Read these off the matrix that follows.
1) Give the 2nd entry from the end, reading row by row.
2) Give the top-left entry.
3) Give the last entry, reading row by row.
4) Give the largest entry in the last row.
5) Give the smallest entry in the last column.
6) Give the fourth-last entry, reading row by row.
5,6,9,4,5,6,6,2,4,6,5,5,8,5,3
2,8,4,7,2,4,9,6,8,4,4,7,2,5,6
5,6,6,5,5,5,6,4,5,5,5,5,6,5,5
5,6,6,4,6,5,5,4,4,6,6,5,7,5,4
1) 5
2) 5
3) 4
4) 7
5) 3
6) 5
